Here is a tiny trained network, its code and every weight. The questions are about switching its units off for an input and a class, where a switched-off unit gives its printed mean instead of its output.

import numpy as np


def w(rows, s, z=0):
    codes = np.array(rows[::2]) - 128.0
    scale = np.full(codes.shape[1], s)
    scale[-1] = z or s
    return codes * scale


def f(y):
    return y / 2 * (1 + np.tanh(0.7978845608 * (y + 0.044715 * y**3)))


def log_softmax(a):
    a = a - a.max(-1, keepdims=True)
    return a - np.log(np.exp(a).sum(-1, keepdims=True))


def net(x, mask):
    res = np.array(x, float).reshape(1, 7) / 4 @ E
    y = f(res @ A[0][:, :-1].T + A[0][:, -1])
    res = res + np.where(mask, y, B[0][:, -1]) @ B[0][:, :-1]
    return log_softmax(res[-1] @ U[:, :-1].T + U[:, -1])


A, B = {}, {}
E = w([
[196,156,171,98,165,52,254,179],'x0',
[138,99,75,100,121,213,139,157],'x1',
[159,190,114,112,155,133,102,57],'x2',
[94,197,114,65,86,143,154,208],'x3',
[61,124,63,205,192,142,160,78],'x4',
[116,124,77,104,101,70,151,146],'x5',
[190,46,156,96,227,37,196,119],'x6',
],0.0083)
A[0] = w([
[113,38,77,108,124,138,146,174,202],'N1',
[180,106,149,144,137,69,152,120,95],'N2',
[146,25,136,100,148,225,118,187,239],'N3',
[111,125,107,147,47,76,98,177,190],'N4',
[92,113,106,150,145,148,124,89,77],'N5',
[128,124,170,133,162,101,138,139,71],'N6',
[104,85,134,62,152,70,76,101,202],'N7',
[163,89,128,136,134,74,175,117,91],'N8',
[98,99,47,179,137,180,115,73,61],'N9',
[122,116,86,146,140,132,182,148,125],'N10',
[154,196,128,39,139,137,142,115,239],'N11',
[154,78,158,134,169,103,178,126,94],'N12',
[144,164,164,127,174,196,143,92,251],'N13',
[163,130,117,172,130,140,120,5,210],'N14',
[117,74,133,129,100,143,115,189,192],'N15',
[131,132,53,106,129,101,163,145,76],'N16',
[97,137,141,166,120,145,110,121,235],'N17',
],0.016,0.0024)
B[0] = w([
[131,252,138,175,159,67,137,34,212],'N1',
[134,48,181,189,150,131,157,135,230],'N2',
[162,248,64,209,115,99,64,128,244],'N3',
[152,171,141,175,40,166,54,140,211],'N4',
[157,84,149,87,152,119,97,83,180],'N5',
[158,62,87,176,95,123,156,103,185],'N6',
[122,113,123,157,196,157,66,87,201],'N7',
[124,38,134,120,192,117,164,204,233],'N8',
[104,33,147,90,154,196,83,106,236],'N9',
[114,190,92,59,131,114,140,54,171],'N10',
[166,179,110,158,144,94,120,221,220],'N11',
[191,77,94,153,142,131,206,190,244],'N12',
[135,140,136,137,119,117,18,171,194],'N13',
[95,101,102,128,172,165,56,99,232],'N14',
[126,148,129,133,100,148,55,155,200],'N15',
[131,160,143,80,141,100,193,152,175],'N16',
[176,78,125,170,95,150,101,148,183],'N17',
],0.016,0.012)
U = w([
[135,89,113,174,135,186,63,99,209],'0',
[88,168,140,96,106,94,192,79,32],'1',
[120,114,178,137,13,183,134,193,26],'2',
[201,99,105,180,138,77,255,191,155],'3',
[116,131,169,111,184,65,121,150,57],'4',
[87,110,107,60,173,119,173,109,12],'5',
[169,232,97,144,66,112,124,189,253],'6',
],0.009,0.0035)

Each question gives the input, the list of numbers given to net, and the class t.
The units are the neurons (one row each of A and B). Each row of codes is followed by its name. A weight is (code - 128) times the scale printed after its matrix; where a second scale follows, it is the last column's (A, B and U).
mask holds one flag per neuron, in row order. A switched-off neuron (its flag False) gives its mean, the last column of its row in B, instead of its output. The means were averaged over made-up inputs and are rounded, as every weight is.
A unit's drop is (log p(t) with every unit on - log p(t) with that unit switched off) / (log p(t) with every unit on - log p(t) with every unit switched off).
The circuit of an input: a set's keep is (log p(t) with only the set's units on - log p(t) with every unit switched off) / (log p(t) with every unit on - log p(t) with every unit switched off). Starting from the 12 units with the biggest drops (on a tie, the unit counted first), units are removed one at a time, each time the one whose removal leaves the highest keep (on an exact tie, the one counted first), for as long as the keep stays at least 0.8.
circuit, biggest first: the units of the circuit, biggest drop first
k most important neurons: the k neurons with the biggest drops, biggest first
drop of u: that unit's drop, to one decimal
input [-2,-7,0,2,-4,5,-8], class 6: circuit, biggest first => (N9)
input [-6,-4,-5,0,-5,-3,-1], class 6: circuit, biggest first => (N9, N14)
input [-4,-3,0,8,3,-2,-7], class 2: 2 most important neurons => (N14, N7)
input [-2,-4,-6,1,-4,7,2], class 6: 4 most important neurons => (N9, N14, N4, N1)
input [4,-7,7,-7,4,-8,6], class 3: 3 most important neurons => (N12, N8, N9)
input [-3,0,4,3,0,5,3], class 4: 2 most important neurons => (N3, N12)
input [-2,-2,-4,7,6,-1,1], class 1: 2 most important neurons => (N3, N11)
input [3,7,-8,-5,2,0,-8], class 6: 2 most important neurons => (N3, N14)
input [6,-2,-5,3,5,-2,-3], class 1: drop of N8 => 0.2
input [-5,2,1,2,-3,4,5], class 6: drop of N9 => 0.1
input [3,-2,7,0,7,6,-2], class 5: drop of N4 => 0.2
